Below are the code and all the weights of a small trained network. Each question names an input and a class and asks about switching units off, where a switched-off unit gives its printed mean instead of its output.

import numpy as np


def w(rows, s, z=0):
    codes = np.array(rows[::2]) - 128.0
    scale = np.full(codes.shape[1], s)
    scale[-1] = z or s
    return codes * scale


def f(y):
    return y / 2 * (1 + np.tanh(0.7978845608 * (y + 0.044715 * y**3)))


def log_softmax(a):
    a = a - a.max(-1, keepdims=True)
    return a - np.log(np.exp(a).sum(-1, keepdims=True))


def net(x, mask):
    res = np.array(x, float).reshape(1, 6) / 4 @ E
    y = f(res @ A[0][:, :-1].T + A[0][:, -1])
    res = res + np.where(mask, y, B[0][:, -1]) @ B[0][:, :-1]
    return log_softmax(res[-1] @ U[:, :-1].T + U[:, -1])


A, B = {}, {}
E = w([
[65,2,109,209,136,164,150,228,183],'x0',
[123,151,106,92,88,171,137,127,233],'x1',
[161,111,114,135,125,82,148,108,134],'x2',
[40,76,119,134,58,129,142,30,103],'x3',
[96,169,90,87,174,138,165,109,133],'x4',
[143,76,60,73,114,51,70,139,113],'x5',
],0.0098)
A[0] = w([
[115,100,197,140,196,85,159,139,52,165],'neuron 0',
[184,175,105,123,100,155,128,88,94,78],'neuron 1',
[124,183,214,78,98,71,92,104,127,40],'neuron 2',
[103,192,227,235,132,154,210,97,149,16],'neuron 3',
[67,97,110,145,51,149,174,52,83,68],'neuron 4',
[107,92,145,167,120,126,166,157,138,39],'neuron 5',
[170,123,96,81,73,184,135,105,255,193],'neuron 6',
[103,75,88,143,129,149,135,185,131,98],'neuron 7',
[197,142,159,120,101,145,103,63,97,36],'neuron 8',
[97,138,73,72,186,211,149,156,112,251],'neuron 9',
],0.0083,0.0019)
B[0] = w([
[132,135,43,195,184,190,77,183,134,211],'neuron 0',
[228,94,197,18,164,129,147,118,178,203],'neuron 1',
[45,41,110,20,182,152,183,163,208,220],'neuron 2',
[28,155,205,164,52,63,126,64,2,252],'neuron 3',
[211,171,74,221,15,238,112,215,107,247],'neuron 4',
[55,80,132,114,150,181,229,106,120,181],'neuron 5',
[112,176,51,151,231,88,11,171,69,253],'neuron 6',
[11,117,188,59,51,98,187,76,192,218],'neuron 7',
[91,85,99,93,164,184,175,70,123,204],'neuron 8',
[131,125,106,166,26,95,153,187,74,203],'neuron 9',
],0.0065,0.007)
U = w([
[54,84,158,16,148,189,254,111,184,8],'0',
[67,130,152,90,108,34,86,92,49,252],'1',
[198,153,105,118,104,238,152,188,130,235],'2',
[84,132,90,136,192,171,63,119,81,19],'3',
],0.0068,0.0019)

Each question gives the input, the list of numbers given to net, and the class t.
The units are the neurons (one row each of A and B). Each row of codes is followed by its name. A weight is (code - 128) times the scale printed after its matrix; where a second scale follows, it is the last column's (A, B and U).
mask holds one flag per neuron, in row order. A switched-off neuron (its flag False) gives its mean, the last column of its row in B, instead of its output. The means were averaged over made-up inputs and are rounded, as every weight is.
A unit's drop is (log p(t) with every unit on - log p(t) with that unit switched off) / (log p(t) with every unit on - log p(t) with every unit switched off).
The circuit of an input: a set's keep is (log p(t) with only the set's units on - log p(t) with every unit switched off) / (log p(t) with every unit on - log p(t) with every unit switched off). Starting from all 10 units, units are removed one at a time, each time the one whose removal leaves the highest keep (on an exact tie, the one counted first), for as long as the keep stays at least 0.8.
units of the circuit, in order: the units of the circuit, biggest drop first
k most important neurons: the k neurons with the biggest drops, biggest first
drop when u is switched off: that unit's drop, to one decimal
input [5,8,-1,3,8,-6], class 3: units of the circuit, in order	[neuron 6]
input [1,8,3,-4,6,-1], class 3: 2 most important neurons	[neuron 6; neuron 4]
input [1,0,-4,-2,-8,-4], class 1: units of the circuit, in order	[neuron 3; neuron 4]
input [4,7,4,4,-8,-1], class 3: 4 most important neurons	[neuron 6; neuron 1; neuron 9; neuron 2]
input [-6,-6,-4,-1,-2,-5], class 0: units of the circuit, in order	[neuron 2; neuron 6]
input [2,-4,-1,-8,-2,-8], class 1: 2 most important neurons	[neuron 3; neuron 4]
input [5,-3,-7,-6,8,6], class 1: 4 most important neurons	[neuron 9; neuron 4; neuron 2; neuron 7]
input [4,3,-5,5,4,-4], class 2: 3 most important neurons	[neuron 4; neuron 2; neuron 9]
input [-2,7,8,6,0,5], class 3: units of the circuit, in order	[neuron 6; neuron 3]
input [-7,2,4,-2,-3,6], class 0: units of the circuit, in order	[neuron 2; neuron 8]
input [-2,0,-3,3,0,0], class 2: units of the circuit, in order	[neuron 3; neuron 7]
input [7,-4,6,-6,-7,0], class 0: units of the circuit, in order	[neuron 7; neuron 5]
input [7,-5,-4,8,7,-3], class 2: 2 most important neurons	[neuron 4; neuron 2]
input [2,-2,-2,-7,6,-8], class 1: units of the circuit, in order	[neuron 3]
input [-2,-1,-3,-3,2,-5], class 1: units of the circuit, in order	[neuron 3; neuron 4]
input [8,-6,8,2,-1,3], class 0: 3 most important neurons	[neuron 7; neuron 5; neuron 6]
input [-4,8,0,-6,-2,-7], class 3: 2 most important neurons	[neuron 6; neuron 7]
input [-6,2,-2,5,-1,-3], class 0: 4 most important neurons	[neuron 2; neuron 8; neuron 1; neuron 0]
input [6,-3,-1,7,1,6], class 2: 3 most important neurons	[neuron 4; neuron 2; neuron 3]
input [-8,6,5,-2,-4,1], class 0: units of the circuit, in order	[neuron 2]
input [-6,-2,-2,-3,7,-8], class 1: 2 most important neurons	[neuron 3; neuron 9]
input [4,-7,5,7,-5,5], class 2: units of the circuit, in order	[neuron 4; neuron 3]
input [-5,5,4,-7,8,-7], class 1: 3 most important neurons	[neuron 3; neuron 6; neuron 4]
input [-8,-5,-8,4,2,-1], class 0: drop when neuron 2 is switched off	0.3
